Here is a tiny trained network, its code and every weight. The questions are about switching its units off for an input and a target symbol, where a switched-off unit gives its printed mean instead of its output.

import numpy as np


def w(rows, s, z=0):
    codes = np.array(rows[::2]) - 128.0
    scale = np.full(codes.shape[1], s)
    scale[-1] = z or s
    return codes * scale


def f(y):
    return y / 2 * (1 + np.tanh(0.7978845608 * (y + 0.044715 * y**3)))


def softmax(a):
    e = np.exp(a - a.max(-1, keepdims=True))
    return e / e.sum(-1, keepdims=True)


def log_softmax(a):
    a = a - a.max(-1, keepdims=True)
    return a - np.log(np.exp(a).sum(-1, keepdims=True))


def net(x, mask):
    ids = ['αβγδζηθλμξπστφψω'.index(c) for c in x.split()]
    T = len(ids)
    res = E[ids] + P[:T]
    r = res
    for j in range(2):
        rows = slice(2 * j, 2 * j + 2)
        q, k, v = (r @ M[0][rows].T for M in (Q, K, V))
        z = softmax(np.where(np.tri(T) > 0, q @ k.T / 2**0.5, -1e9)) @ v
        o = O[0][rows]
        res = res + np.where(mask[j], z, o[:, -1]) @ o[:, :-1]
    y = f(res @ A[0][:, :-1].T + A[0][:, -1])
    res = res + np.where(mask[2:10], y, B[0][:, -1]) @ B[0][:, :-1]
    return log_softmax(res[-1] @ U[:, :-1].T + U[:, -1])


Q, K, V, O, A, B = {}, {}, {}, {}, {}, {}
E = w([
[105,112,154,103],'α',
[183,109,220,103],'β',
[110,80,73,58],'γ',
[72,130,122,202],'δ',
[178,129,254,74],'ζ',
[213,109,148,78],'η',
[147,147,59,35],'θ',
[135,170,73,83],'λ',
[117,100,89,109],'μ',
[116,100,93,119],'ξ',
[150,154,113,187],'π',
[150,101,251,127],'σ',
[144,156,77,83],'τ',
[178,51,111,154],'φ',
[98,113,151,101],'ψ',
[42,142,115,176],'ω',
],0.024)
P = w([
[122,134,224,68],'0',
[126,135,167,75],'1',
[129,131,135,85],'2',
[129,135,111,90],'3',
[129,139,93,99],'4',
[131,142,73,101],'5',
[128,140,58,105],'6',
[126,145,44,109],'7',
[124,151,31,114],'8',
[123,148,18,119],'9',
[117,158,8,126],'10',
],0.011)
Q[0] = w([
[76,93,180,179],'h0',
[182,191,157,113],'h0',
[144,132,3,157],'h1',
[152,178,207,90],'h1',
],0.016)
K[0] = w([
[76,187,166,179],'h0',
[167,154,125,123],'h0',
[132,93,12,174],'h1',
[150,104,248,95],'h1',
],0.017)
V[0] = w([
[194,125,95,113],'h0',
[181,178,163,107],'h0',
[136,250,115,176],'h1',
[63,136,91,60],'h1',
],0.012)
O[0] = w([
[100,55,121,148,253],'h0',
[101,101,92,106,75],'h0',
[198,119,203,80,33],'h1',
[39,206,255,74,191],'h1',
],0.0098,0.0047)
A[0] = w([
[69,189,142,86,152],'n0',
[128,106,163,195,45],'n1',
[198,43,230,168,63],'n2',
[151,103,150,150,1],'n3',
[246,89,86,9,60],'n4',
[89,40,188,241,154],'n5',
[169,131,157,175,98],'n6',
[187,123,191,251,154],'n7',
],0.011,0.0071)
B[0] = w([
[158,109,122,167,255],'n0',
[187,176,19,111,128],'n1',
[170,143,156,94,154],'n2',
[151,255,63,202,116],'n3',
[162,167,152,194,187],'n4',
[120,189,154,112,236],'n5',
[83,142,122,154,137],'n6',
[93,127,95,86,214],'n7',
],0.016,0.0081)
U = w([
[37,6,170,127,254],'α',
[87,69,123,196,162],'β',
[13,255,117,154,70],'γ',
[124,110,123,104,148],'δ',
[162,64,150,130,155],'ζ',
[110,126,106,179,82],'η',
[181,226,96,179,52],'θ',
[113,124,103,175,85],'λ',
[141,40,113,219,102],'μ',
[97,117,106,119,124],'ξ',
[116,114,108,163,111],'π',
[138,153,138,10,168],'σ',
[89,171,9,147,89],'τ',
[87,154,141,246,80],'φ',
[89,132,111,129,114],'ψ',
[171,112,124,147,162],'ω',
],0.011,0.0089)

Each question gives the input, a string of symbols that net reads in full, and the target symbol t.
The units are the heads (2 rows each of Q, K, V and O) and the neurons (one row each of A and B). Each row of codes is followed by its name. A weight is (code - 128) times the scale printed after its matrix; where a second scale follows, it is the last column's (O, A, B and U).
mask holds one flag per unit, heads first, then neurons. A switched-off unit (its flag False) gives its mean, the last column of its rows in O or B, instead of its output. The means were averaged over made-up inputs and are rounded, as every weight is.
A unit's drop is (log p(t) with every unit on - log p(t) with that unit switched off) / (log p(t) with every unit on - log p(t) with every unit switched off).
The circuit of an input: a set's keep is (log p(t) with only the set's units on - log p(t) with every unit switched off) / (log p(t) with every unit on - log p(t) with every unit switched off). Starting from all 10 units, units are removed one at a time, each time the one whose removal leaves the highest keep (on an exact tie, the one counted first), for as long as the keep stays at least 0.8.
units of the circuit, in order: the units of the circuit, biggest drop first
most important unit: the unit with the biggest drop
top k neurons: the k neurons with the biggest drops, biggest first
heads that matter: for each layer, one digit per head in row order, 1 if its drop is at least 0.15 and else 0, layers parted by /
drop when u is switched off: that unit's drop, to one decimal
input ξ φ δ φ φ ψ φ λ λ φ, target σ: units of the circuit, in order -> h1, n2, n0
input α λ γ φ ω θ δ λ φ π θ, target θ: units of the circuit, in order -> n4
input δ φ θ ω, target φ: heads that matter -> 11
input δ δ φ γ φ ξ, target α: units of the circuit, in order -> n4, n5
input η μ π α ζ φ ω ψ, target α: units of the circuit, in order -> n5, n4
input σ λ φ γ ω π φ π σ π λ, target θ: units of the circuit, in order -> h1, n4, n0
input π δ φ π π π μ ξ, target α: top 2 neurons -> n5, n4
input λ φ θ, target τ: heads that matter -> 01
input β σ π τ, target θ: units of the circuit, in order -> n4, h1
input π α ζ γ μ φ π λ, target θ: units of the circuit, in order -> h1, n4
input μ μ λ θ λ θ π φ φ γ, target α: top 2 neurons -> n5, n4
input π μ φ λ π δ δ ζ γ, target α: units of the circuit, in order -> h1, n5, n0
input λ λ φ η, target μ: units of the circuit, in order -> n4, h0, n5
input φ φ π θ π γ τ φ π, target τ: most important unit -> n7
input θ φ φ ξ π δ δ π δ γ φ, target γ: units of the circuit, in order -> h1, n5
input γ φ θ φ θ φ σ φ φ φ, target τ: top 2 neurons -> n5, n0
input φ λ φ π φ, target θ: top 2 neurons -> n4, n5
input φ δ φ λ φ φ φ θ φ, target α: drop when n4 is switched off -> 0.5
input φ δ σ β θ δ θ ξ φ α, target α: drop when n7 is switched off -> -0.1
input τ φ λ, target τ: drop when h1 is switched off -> 1.0
input δ δ π ξ δ φ γ θ φ μ, target α: drop when n4 is switched off -> 0.2
input π π ξ φ φ φ φ π, target τ: most important unit -> h1
